What can hang from each mark:
zitoz: futusob katoz
bovaf: beraz katoz vadi zela
beraz: fopog vadi
vakeb: fopog katoz zitoz zuruv
vadi: bovaf fopog
zela: katoz
futusob: bovaf noro vakeb
fopog: beraz katoz rufi vadi
fupoded: rufi vakeb zitoz zuruv
rufi: fopog futusob
katoz: bovaf fupoded
noro: bovaf fupoded zitoz
zuruv: bovaf fupoded noro vakeb

Every row comes from one small tree of marks. The marks that hang from a mark follow it in brackets, in alphabetical order. Every link used is in the known rows. Which tree was each row made from?
Each row is shifted at random along 5 fixed directions that mean nothing.
Known rows:
fopog{katoz vadi{bovaf}}: [-134  -65   95  -47   -8  155  -74  -58  187 -216 -105  -12 -103  -42
    6 -244  299   -9  158 -130  197 -108 -103  278  167 -237   66 -148
 -246   76  139   83   26  156  -63  -23  156  205   31  294  -51    6
  181  -23 -170  -48   94   37 -220  -59   69 -339   68   59  108  116
 -171]
zitoz{futusob{bovaf{katoz} vakeb{fopog}}}: [ 134   33  -17  -75   38  -36   69  -20  -17  -63  112 -141  -56  -42
   13  242   43   17 -110 -123   75  -74   36  149    5   32  208  -13
  -64    2  265  -81  -77  -49  112  143 -136  155  -38   95  -53   69
 -107 -179  210   65  -52    2  148 -132  -61  312    3   19   -8  -99
  -19]
bovaf{beraz{fopog{rufi{futusob}} vadi} katoz zela}: [  50 -226  159  166  162 -209 -114  -63  140   36  156  152  169 -154
   98  -14 -142  275    2   25   67 -229 -162 -196  222   67  276   33
  -75 -266 -240 -223 -195  -61  -26 -185 -163 -144  253  -83  -64  138
 -159 -220  218  -97 -196  -25 -162 -206 -231  -67  172   -3  120   46
   83]
rufi{fopog{beraz vadi} futusob{vakeb{zitoz}}}: [   9  -18  -22   -8   43  403   27  -39   55 -111  -92 -162    5  -83
  109   12   17  -30   -1 -146   73  204  -79  146   40  -73  115 -209
  -84    7   94  111  -35   38   84   45  348   23  -98  282  -27   36
 -130   26 -107  -58    0  108  -97 -140   11  -82   52   -4  -66  125
 -106]
fopog{beraz{vadi} rufi}: [ -47  -52   57   -3   61  201   66  -50   36   32  204  370    0  -68
   69 -177  -61   55  -55  -79   88 -239  -75  197   -7  -19  118  -89
 -117    3    0   48  -54  -41  -46  -22  100  198   48   87  -29   94
 -125    2  102   26   81  204  -52 -152   -9 -176  124    3   16   78
  -47]
zitoz{futusob{vakeb} katoz}: [  84  194 -138  -80 -162  -31  136  147  -88   94   34  148   93   65
   54  370   72  -57   40   16  -19  238  162  145  -62    7   -3   88
  -24   67  122   13  136   54  170   18  201  -43  -68  -52  -30  -18
 -139  113   60  168   77   11  133   96  120  429 -113   26  -60 -175
  -60]
fupoded{vakeb{zitoz{futusob}} zuruv{noro{bovaf}}}: [  70 -149  172 -140  169   25  120  -57 -122   89   -3 -134  -99 -122
  130  -39  -34   88 -157  -72 -310  -78  -74  -98   68   85   43  -47
  -69 -172   19  -40 -186 -106  152  -56    1  234   38  -15   56   89
  -87 -118  209   30 -165 -221  165 -116  100 -219  123  -87   72  -80
  128]
noro{bovaf{katoz{fupoded}}}: [ 106  -58   73   20   -4 -215    6   31   -1   39  -96   40   23  -92
   60  195    9  108  -17    7 -126  -24   11 -225   59   90  -36   37
  -48 -111  -90  -81  -45   27   96  -58  -15   -7  -17 -123  -37  -96
   15 -247  -57 -121  -23 -194   72  -89   44   38  -31    5  179  -50
   98]
fopog{beraz katoz{bovaf fupoded{zitoz}}}: [ -78  -56 -119 -229   39  186  340  -56  -48 -184  195  123   86   71
  -94 -145  -81  128   14   45  245  115  -39  229  -64    1   27 -166
  -55   87  324  140  121   48   27 -112  254  241  155  144 -116   75
 -124  -71 -348  106  285  141  -43  -21  187 -269  128 -170   44  158
  159]
rufi{fopog{katoz{bovaf{beraz}} vadi} futusob{vakeb}}: [  74   13 -120  -74   59  491  160    6   13  -67  195   -5   61  -28
  -87   50 -145  104 -141 -117   25   32   35  106  -29   44  225 -169
 -141   13  207  158 -133  -96  -24   38 -210  154   13   90  -48   54
 -349  -61   82  -31  184  266  100 -247  -98 -110   30   29  -24   62
  179]
vakeb{katoz zuruv{bovaf}}: [   1  -61   12  -85  248 -109   28  -92  -67 -109  174  -99    0  -57
  -13 -101 -201   50  -67  -59   66 -115 -132  153   43   62  -31  -49
   51  -31   -7   41 -102  -63  -96  -22 -137  257  128   95  -12  223
   39   92   56   55  -77  -71 -108   -4  -14 -142  231 -178  -68   54
  -79]
noro{zitoz{futusob{vakeb} katoz{fupoded}}}: [  90 -138  183   14   14  -47   -5  -35   62  -39   46 -129  -62 -112
   89   -4  183   57   46  -86  -75  -42  -78   10  114 -103 -156   23
 -113  -88   -6 -138  -35   34   53   90  166  168  -17  165   -6   18
 -151 -167  -46 -141   18 -193  121  101    2   74   12   14   86  -31
 -131]
rufi{fopog futusob{bovaf{katoz}}}: [  52   99 -213  -27 -102   79   27   70   -2 -186 -138  -93  119   30
  -80  170  105   -6  156   53  181  408   53   19  -17  -37   97   -8
   48   57  176  109   90  198  208   87   99 -232 -212  128  -40  -22
  123  -80 -152  111  -29  -25 -101  126   48  287 -101  -10  -66   36
  -24]
rufi{futusob{noro{fupoded{vakeb zuruv} zitoz}}}: [  59 -177   85   -2   96  121  176  -54  -62   40  -13 -181   80 -132
   13   19   34   69  -40  -35  -79   86  -32  -74   21   33   72   -9
  -38 -175  151   78  -68  -35  248   77  129  163 -167  -95   18   99
   -8  -34   15  -11  -19 -139  139  -54 -164  -68  101 -120   83  152
  257]
zela{katoz{fupoded{vakeb{fopog} zuruv}}}: [ -27    2  -50  -94   -2   10   78   33  -40 -133 -159 -198  -95  -41
   81  191  197  115  187   51  205  316   10  -64    5  -59   16  -49
  155    5  -23   57   88  201  224    5  319  -21  109   83  -35 -113
  139  -16 -137   81 -133 -119 -137   83  233  -21  -24 -141   28   63
   -5]
zuruv{bovaf fupoded{rufi} noro vakeb}: [  63 -140   40  -70   36  126   73  -15  -42 -219    4 -170   -3 -156
  230 -199   -3  191  -51   76 -270  -83  -63  116  117   53  -48   79
  140  -41   61   87 -325    4  -80  109 -661  129  -82  -50   53  117
   35 -294   63  306 -177 -248  -59   93  388 -302   75   80   96  -75
   76]
noro{bovaf{beraz} fupoded{vakeb zitoz}}: [  24  -12   72  -32   69  -40  -81  -25    8  -95  -35  -17    7  -29
  -73 -173  186   80   88  170 -132  -93  -62 -107  134 -185   71 -125
 -158  -42  197  157  -80  155   80  164  -42   93   32   50   58  -55
  217 -345 -270 -191  -11   33   36   87  -70 -166  -31  138   49 -120
  139]
zela{katoz{fupoded{rufi{fopog} vakeb}}}: [  14  -14  -71  -44  -44  294    2   19   -1 -273  -45  -74  -41  -53
  -67  -14  159  166  168   48   82   38  -13  -65   -7 -190   -1 -142
   10   93  118  196  -93  203  -16  231  -80   49  104  241   53 -135
  -27 -397 -119 -128  -53  138   29  120  124 -199 -136  104  -25  -19
  -91]
fopog{beraz{vadi} rufi{futusob}}: [  -1  112  -75   18  -48  211   79   71  -55  106   81  467  142  -53
   49   17 -140   31  -24   37  -24    4   28  140  -89   18  132  -52
  -15   61    5  157   29   -3   -5  -27  198   16  -68   -9    6    0
 -165   90   22  -12   58  164    1  -73   67  -25  -32   78  -72    5
  -29]
rufi{fopog{beraz vadi} futusob{bovaf{katoz} noro}}: [ 156  156  -86  157 -146  322   38  127  -85  -24 -205   -5  196 -136
  131  413   -5   62  -92  -30 -184  196  136   55  -66   82  222  -70
  -53  -27  102  -72  -76  -70  153   89  131 -117 -334 -155  -55 -127
 -115   49   26   31  -24  -47  119 -230   71  148 -120  145   89  -49
  143]
fopog{beraz katoz{fupoded} rufi{futusob{noro}} vadi{bovaf}}: [ -35    3   58    2  -32  420   98   10   42 -108  -28  282   72 -194
  133  -97    6  141  -42  -75  -87 -150  -53  341  -25  -31  108 -206
 -183   49  212  119  -10  -12 -108  -80  235  294  -74  118  -83  -57
 -114 -100 -206 -120  153   17    2 -234  129 -308   59   69  129  127
   -8]
fupoded{rufi vakeb{fopog katoz} zuruv}: [-115  201 -145   -1   82  -55  -82   42 -164  -28 -109 -239 -125   38
  -30  -16  -27   92  214  247  -16  265  -43   40   15 -105   56   22
  337  101  -31  260   17  204   83  -34  241  -26   64  -15   83 -108
  241    6 -289   47 -410 -118 -149  238  263 -132  -65  -18 -253 -109
 -185]
rufi{fopog{beraz vadi{bovaf{katoz}}} futusob{vakeb}}: [  59  -76   26   22   60  346  -40  -31  110  -23  -54 -117  -32 -135
   61  -19    3  126  -50 -132   10  -15  -97  141   88  -17  128 -149
 -169  -24  145   50 -122  -22  -22    3  142   77  -19  199  -14   17
 -188 -221   25 -163  -45   71  -24 -223  -78 -168   46   75  -14  104
   -6]
zuruv{bovaf{beraz} noro{zitoz} vakeb{fopog katoz}}: [ 125    4  110  166  -16 -190 -240   29   -2 -280 -169 -307  -30 -208
  252    8  239   46   13   19 -201  -29  -22  -32  205 -252    4   -7
  -45  -17  -71  -10 -270  102 -114  200 -332   88 -158   80   85 -112
   86 -208   16   22 -254 -327   32   86  218 -224 -154  350  120 -296
 -121]
vadi{bovaf{katoz zela} fopog{beraz}}: [ 114  -62  -27  -59   72 -193  243    1  -22   63  182  153  216  -53
   32  276 -331  111 -248 -111  -81 -255   44    5  -86  196  132  -48
 -281 -114  287  -41  -67 -222  -74 -176   24  122  175 -262  -18   23
 -280 -203  173  -80  180  150  178 -463 -163   51   55   12  121  -34
  357]
zuruv{bovaf{zela{katoz}} fupoded}: [  75   32 -114  -59   -8  -11  117   69  -83 -199   85   16  241  -40
   47  182 -246  171  -68  163 -120  -10   70   -4  -78  125   45   13
  144   36  124   91 -112  -59 -153   74 -489   35  145 -195    7   42
  -18   14   29   97   33   -6  -39  -82  188   12  -33   38    4  -86
  116]
katoz{bovaf{vadi zela}}: [  71 -103   82  110   44 -262 -165    8   -2 -127  -87 -275  138  -85
   43    4   52   91  -28   15 -198 -122  -53 -286  122  -58  149   -8
   -7 -106  -74 -146 -171   25  -80   -4 -334  -68   87  -28  -22  -74
  -11  -23  -11 -282 -223 -148   89 -138   59 -158  -72  179  119 -155
   87]
bovaf{beraz katoz{fupoded{rufi{futusob} vakeb}}}: [  87  -50 -144  -31   40   21  161   50  -82  -11  112  152  150   22
  -87  196 -226  231    0  182   11   44   39 -217  -39  113  141   -3
  -10  -48  153   70 -134  -25   56  -85 -257 -128  135 -123   23   11
 -196 -529 -157   -7  -70   40  196   15  -62  -57  -73   29    0  -77
  188]
rufi{fopog futusob{bovaf}}: [  58   62  -35   45  -25  215 -113   32    3  -95 -162 -282   18  -83
   21   -3   94   24   66   25  -89  240  -37   -1   32  -15  -15  -12
  117  -23  -18    5   11  104  122  130  101 -154 -236  120  -10  -62
  102   13  -99  -35 -116 -142  -97   72   89  147  -34    7  -53   43
   -9]
rufi{fopog{katoz{bovaf} vadi}}: [ -90   38  -13   -4   12  192  -37   -5   54 -145  -73 -167  -84   -6
   36 -127   82   51  124   19   56  198  -73  126   78  -69    3  -53
   86   16  -74   46   51  132   14  -66  245   30   32  120  -75  -82
   48  161 -178   -7   49  -39 -251   -3  241 -265   60  -76    3  113
  -52]
zuruv{noro{bovaf zitoz{katoz}} vakeb}: [ -20   24 -124 -175  -47 -104  213  -15  -42 -163  260  120  114  120
  -68 -255 -108  -29  113  105   74  198  -41  168    9  -92 -142    1
  -43  136  342  283  -17  140  -41   71 -154  277  -17   73   30   69
   92 -226  -93  248  224 -120  -45  204   63  -72    3  -44 -125  -60
 -161]
fopog{beraz katoz rufi{futusob} vadi{bovaf}}: [ -26 -181  179  -47  137  530   92  -80  134   -5   95  302  -35 -253
  132 -157   36  121 -196 -273   -4 -408  -88  329   33  -10  104 -238
 -387  -94  171   -8 -126 -167  -76  -38  158  368  -57  198  -44   99
 -157  -64   69 -129  190  205  -24 -398  -36 -426  221   12  199  189
   96]
vadi{bovaf fopog{katoz}}: [ -10   52  157   48   67  -79 -122   -2   30  149  -61 -142  -50 -144
  128  -39 -111  121  -73   18 -379 -195  -94   61   33   73 -111   23
   10  -79 -119  -72  -18  -98 -212 -121  295  130   41 -188   17 -167
  -59   73   22 -185  -63 -170  -25 -128   91 -152   69   47   42   -5
  106]
vakeb{katoz{bovaf{zela} fupoded}}: [ -92    1  -54  -39  133 -250  -76  -54  -49 -151  194 -342   83   56
  -67 -302 -331  191  126  248  -30   82 -219  -15   59   25 -112   13
  301   73  -10  120   43  128 -277 -202  -66  105  354   67  -67  -25
   76 -108 -371 -223 -169 -292 -182  189  128 -228   59 -122 -192   13
 -214]
vakeb{fopog zitoz{futusob katoz{fupoded}} zuruv}: [ 131  -24    8 -196  180 -236  282 -104 -112 -353  134   84  -17  -66
    8  237    5  -54 -101 -325  207 -112  -55  175  -14  -21   49 -185
 -249  -70  201 -110  -27    9  158   65   70  341  192  398  -24  149
 -176  -59  205   79  130   77  127  -83  -36  187  137 -191   88  -72
 -114]
zitoz{katoz{bovaf{beraz zela}}}: [ 112 -106   11  -11    4  -83   65   46  -14  -83   42  -75  189  -27
   80  232   83   95  -50  -57  -32  -38   55 -115  100   36   61   19
 -195 -178  -42 -238  -52   -9  155  -80 -187  -64   37  -88  -85   24
  -13  -38   46   31   91   -2   91 -156   34  127   24    3  229 -115
  202]
zuruv{fupoded{rufi{fopog{vadi}} zitoz} noro vakeb}: [  90  -84   64    8   19  309  -26  -20   21 -304  -81 -104  -75 -170
  183 -246  176  204   -5    4 -316  -36  -52   72  119 -124   41  -90
    4  -34  103  103 -365   47  -95  184 -418   61  -62  105   96  -29
  -74 -333    1   69 -199  -48  -49  124  262 -452  -37  229   98 -104
    6]
bovaf{beraz{fopog{katoz} vadi} zela}: [ -38   69  -54   81   -7 -215   91   52   -4   59  205  200  256   54
   39  150 -266  104   52  157  131   92    1  -93   68   84  219   79
   78  -61 -136   -4   43  -17    6 -209   76 -118  266 -295  -92   21
 -156  191   34  184   53    5 -197 -181   -8   48   76  -42    9  -13
  157]
vakeb{fopog zitoz{futusob}}: [  59    8  128  -10  116 -183  -27  -68  -54  -94 -121 -233 -108 -101
  165  144   17  -44  -66 -120  -94   -9  -80   13   52  -11   22  -42
   27 -119  -67 -184    0  -11  110    7  282   86   83  169   -1  -17
  -36   66  129  -61 -119 -164   12  -71   93    5   59  -70   30  -69
 -119]
katoz{bovaf{beraz{vadi}} fupoded{vakeb zitoz zuruv{noro}}}: [ -13   48  -11  -27   16  -44 -106   22 -109 -140  -15  -83  -16   47
  -97 -394   -1  302  186  354 -295   86 -131 -107  131 -132  181  -63
  158  108  -48  160 -152  190 -172 -128 -255   14  260   19   62 -120
  -59 -290 -283 -181 -310 -167   72  305  288 -420 -155  212 -100 -209
  -42]
fupoded{zuruv{bovaf noro}}: [  52   24   48   42   24   27  -71   64 -123   83  -90 -105  -13  -95
   86  -35 -156  150  -98  159 -442   -1    1  -53   23  144   14   98
  182  -30 -170  -56 -174 -105 -116  -79 -323    6  -66 -277   75  -31
  -79  140  130   49 -249 -227   51   55  273 -117  -21   74  -12 -149
   97]
zuruv{bovaf{vadi zela{katoz}} noro{fupoded{vakeb{zitoz}}}}: [ -92 -299   -7 -184  170 -184  119 -132   39 -470  160 -396  214  -13
   54 -199  -23  105  147   75  242   73 -203   12  133 -106  106  -95
   -5  -52  333  120 -168  178  -19   93 -306  208  246  190  -39  193
  201 -103  -69  163 -100 -125 -207   88   81 -426  212 -153    9   68
  -14]
zela{katoz{bovaf fupoded{vakeb{fopog} zuruv}}}: [  69   34  -49  -94  -16   15  110   67 -127 -118 -159 -183  -64  -86
   57  280  148  164   61   25  -22  185   74 -139  -25  -14   88  -59
  109   -7  -44   52    4  141  167   19   87   53  103  -10  -20 -188
   25  -51  -25  -77 -106  -91   87  -36  314  -41 -118  -15   97  -63
  111]
noro{fupoded zitoz{futusob katoz{bovaf{zela}}}}: [  50    5   -7  -50  -52 -329  120   51  -64 -135   33  -37  192   21
  -21  104   58  -38  138  130  -48  175   13  -50   66  -94  -87  105
  -46  -56  170   33  159  192  150   45  180   75   39  -38  -16  -42
   65   69 -183 -121  196 -165   14  174  127  176  -61  -28   44 -112
   -3]
zitoz{futusob{bovaf{beraz} vakeb{zuruv}}}: [ 206   30  109   20   12   33  -87   71  -43   49 -123 -129  -17 -139
  179  315  215  -54 -128 -109 -186  -46   76  -80  102   12  178   -5
  -94 -107  -17 -196  -97  -65  197  145  -75  -22 -177  -21  -53   25
  -80   -5  128  -19  -88 -132  162 -149   34  406  -24  127  130 -172
   86]
fopog{katoz{bovaf{beraz zela}} rufi vadi}: [ -84  -29  -80  -97   80  165  154   -1   44 -148  249  246  136   51
    3  -86 -163   75  -13   52  129  -27   -1  147   -8   27  228 -103
  -72   -5  159   93    9   -8  -48 -206 -119  120  167  -41 -131   72
  -19   45 -197   18  261  192 -158 -221   83 -192  118  -89   56   72
   66]
futusob{noro vakeb{katoz zitoz}}: [ -15  -68  -13  -76  197  112  130 -161  -64  -31  336 -311   70    3
   26  -77 -359   71 -134  -89  -17  -66 -148  204  -44  102  109 -110
   68   13  186  109 -123 -152 -155  -48  -20  406  108   26  -84  191
 -116   -4   97   75  -76  -33  102 -101 -252  -89  225 -170 -163  115
 -167]

Which tree is each row?
[ 104   38  -24  -14  -57  -98   36   96  -57  -28  -28  -32  186  -60
   74  261 -186  142  -35  103 -233   32   54 -180  -60  108   -5   18
   61   -9   30   23   29   -2 -102  -95   -8   -3  167 -224  -24 -196
  -70  -55  -38 -234   34 -126   81 -161  125   23 -128   73   61  -88
   79] -> vadi{bovaf{zela{katoz{fupoded}}}}
[  30  -61   24  102  -45 -116  -49  -60   38 -400   63 -183  176   -4
  -83 -137  172   57  156   31   41  -77  -93  -12  107 -221  148 -111
 -196   29  283 -104 -161  118  -52  216 -386  167  -61  153  -67   34
  136 -253 -221   35  -20 -172  129  121 -166   47  -28  155   86 -102
 -130] -> futusob{bovaf{beraz vadi} noro{zitoz{katoz{fupoded}}}}
[ -18   32   -7   71  -69  -95  -70   64   60  -75 -152   94  133  -17
   95  102   -2   45   67   73   18    5   -7   51   85  -64  150  -63
 -141   47  120    1   23   63  -69 -167  178  -65   92  -47  -37 -101
   65  -78 -219 -154   -2  -28 -117 -194  119 -137  -86  161   63  -71
  -66] -> fopog{beraz vadi{bovaf{katoz zela}}}
[ 104  -72   63 -106   73  200  -17  -36   15  -72  139 -239   78  -42
   11   -1    9  135  -57   25 -117  -25  -36   59   30  -22  131  -97
   14  -29  248  -87  -77  -64   -3  143  -37  112   71   66  -47   85
  -80  -93   42 -152  -46   34   43  -44  -45   55   42   13  -40  -25
  -15] -> fupoded{zitoz{futusob{bovaf{zela{katoz}} vakeb}}}
[  75  -16   49  100  -24  171  -40    7  -11  -52  -54  154  100 -140
   13  -51   48   28  -34  -24 -201  -78   13   33  -46  -85   88  -71
  -62  -21   74   85  -88  -16  -37  133  -46   92 -230   38   43  -17
  -53 -117    6 -196   19   16  177  -31 -101   -4  -81  147   20    1
  -58] -> fopog{rufi{futusob{noro{zitoz}}}}
[ -52   30 -182 -107  -60   91  181  -12   41 -281  160  -61  343  112
 -123  -58  -11  -11  152  -17  352  178  -22  252   45  -93  307 -113
 -122   72  421  162   78  138  130   42  -69   55  -32  110 -143  193
   87  -49 -121  285  203   95 -150  -83 -186  168   87  -78  -28  142
   71] -> rufi{futusob{bovaf{beraz{vadi{fopog{katoz}}} zela} noro}}
[-177  168  -82  -12   29 -141  -11  -50   53 -136  365  425  122   69
 -197 -454 -330  150  171  211  104 -217 -190  317   28 -122  212  -58
   69  238  141  381   37  141 -426 -133  -73  266  390   72    0   16
  -47  -42  -35  -90   35  172 -245   -7    1 -182   39   90 -269   -1
 -283] -> beraz{fopog{katoz rufi} vadi{bovaf{zela}}}
[ -27   -5  -17  119  -45 -198 -172   43   43  -85  -89   48   62   41
   -3  -39  -10  193  279  267   36   93 -100 -216  183  -73  118   79
  118    9 -191  -35  -46  218  -29 -132  -79 -221  189  -40  -29  -87
   24 -309 -260  -56 -226 -151 -144  240  105 -120  -90  114    1  -80
 -174] -> bovaf{beraz{vadi} katoz{fupoded{rufi}}}
[ -77 -157  -37  -82  105  -17  182  -46   -4 -110  175  -92  198    5
   41  -19 -119   89  -61   -9  238   15  -70    6   29   43  115  -78
  -49  -67  186  -63   -6  -44   33 -118   76  131  155   12 -142  109
  -88  127 -136  123   94   10 -115 -251   78 -274  200 -147   99  113
  232] -> fopog{beraz katoz{bovaf{vadi zela}}}
[  -1    9    9  -14   22  -41   76    0   39  -94   53   32   72 -101
   99  130  106  -27  -35 -130  -19  -70   37   70  -48   -3  148  -50
 -115  -74  128  -47  -55  -20   68   70   49   72 -180  -75  -79  -10
   60  160   -9  109   10   20  -10 -147   33  118   88    6  143    7
  148] -> futusob{bovaf{vadi{fopog{katoz rufi}}}}
[  54  -75   11   24  103  354   63  -41   35  -16   49 -107   38 -117
   66   53 -148  131 -106  -81   28   49  -76  104   12  142   87  -94
  -59 -112   95 -125 -108 -125   84    2  124   11  -93   51  -62   72
 -107  -45   23   19   -4  -15 -106 -198  -36  -92  157 -116   23  152
  107] -> rufi{fopog{beraz vadi} futusob{bovaf{katoz}}}
[  33  -63  -45  -26   50 -117   96  -20  -20  -50  156   73   20    3
  -63   45 -123  189    1   94   81  -59  -36  -65  -40   53   39  -15
    0   21  116   52  -99  -10  -82  -78 -125   42  162   -3    9  -12
 -126 -393  -90  -48 -101  -14  130   26  -43 -105  -36   -1   -8  -34
   42] -> bovaf{katoz{fupoded{vakeb}}}
[  69 -111  157   37   13 -106  -37    2   43   77 -122 -244  -64 -118
  203  182  254  -78   48 -122  -20  166    8  -71  121 -106  -72   73
  -29 -138  -91  -67   48   47  225   54  453   38 -130   40  -32   17
  -12   70  -43  -74  -50 -266   26   13   33   71   15   -9  100   19
  -81] -> noro{zitoz{futusob{vakeb{katoz}}}}
[ -93  -71   27  -30   98  138  -51  -34  -19 -170   15 -326  -11  -76
   81 -305 -125  171  109  245 -187  101 -178  131  121   48 -148  105
  283  -39  -26   90  -96  120  -81   50 -114  121  -20  -60   15   -9
   92   25 -141  154 -107 -234 -284  257  358 -369  181 -123  -63   68
   16] -> zuruv{bovaf noro{fupoded{rufi{fopog{katoz}}}}}
[ -36   61  -67 -112  210  -81  197  -62 -186   52   91 -178  -86   38
   43   99 -297   57  -67   87  -42  206  -58    9 -103  164   99  -24
  246  -50    5   85    1  -69  140 -186  298  104  141 -121   23   26
   20  150  -27  142 -187  -81  -10  -81  110  -51  118 -252 -156   17
   58] -> fupoded{vakeb{fopog zitoz} zuruv}
[  98  262  -40  241 -139  196 -233  156 -130   14 -187  107   84 -131
   -4    6 -164  191   58  254 -486    8  -17 -174  -18  -60   -8  -13
  207  127 -216  140 -118   92 -234  114  -35 -149  -44  -51  135 -339
 -287 -156 -164 -383 -269  -62  123  144  260 -127 -325  388 -139 -245
 -121] -> katoz{fupoded{rufi{fopog{beraz{vadi}} futusob}}}
[ 207  -70  100   23   13  -69  -82   18  -21 -125 -165 -256  138 -118
  138  258  294   60  -33  -59 -138   70   30   -4  128  -61  282  -48
  -50 -121  151 -211 -101    5  229  104   60  -43 -184    4  -90   70
    7  -92    8  -81 -188 -131  128 -109  -14  268  -18   99  151  -98
   50] -> fupoded{zitoz{futusob{bovaf{katoz zela} noro vakeb{zuruv}}}}
[  96   33 -177  -88  -64  345  205   73    4 -220   16  -58  226  -15
   -9  318  -16  -16    5 -126  162  314  130   36  -81   35  183 -118
  -78  -20  255   98   29   45  233  118    4  -84 -109   37  -79   18
   -9  104   27   57  212  149  -87 -218   -2  171  -32  -74   39   97
  116] -> rufi{fopog{vadi} futusob{bovaf{zela{katoz}}}}
[  36   31   68   60  -94  -59  -11   79   58  -83 -237  277  -44 -176
  100  134  304   98   78  -35  -79  -82   60  -80  114 -118  189  -53
 -222  -47  -70   39   21  144   77 -109   70  -32   -7  -41  -33 -142
    7 -116  -87  -53  -18  -23   13 -125  163  128  -88  202  261  -90
  132] -> vadi{bovaf{beraz{fopog{katoz{fupoded{zuruv}} rufi}}}}
[  43  175  -77   38    7    6  114   41  -87  -45  129  363   30 -108
  113  289  -19  -22 -108 -187  119 -141  103  209 -101  -63  187 -105
 -147   44   24  130  -24   -9   35   62  197  216  -17   36   -8  -61
 -129  143  184   67   32  228   75 -217   34   -7  -39  114   42 -118
  -55] -> vakeb{fopog{beraz{vadi} rufi} katoz}
[  -1   54  -71  -12  -76 -104  209   33  -40 -208  225  344  183  -34
 -113  -44 -141  167   31   16   75 -125   14  113   43  -44  272  -32
  -78  125   69  229 -123   56 -169  -45 -418  197  199  -74    6   49
 -296   16  186  159   25  112   -1  -94  134  -91  -43  141   46 -106
   85] -> beraz{fopog{katoz{fupoded{zuruv{bovaf{zela} noro}}}} vadi}
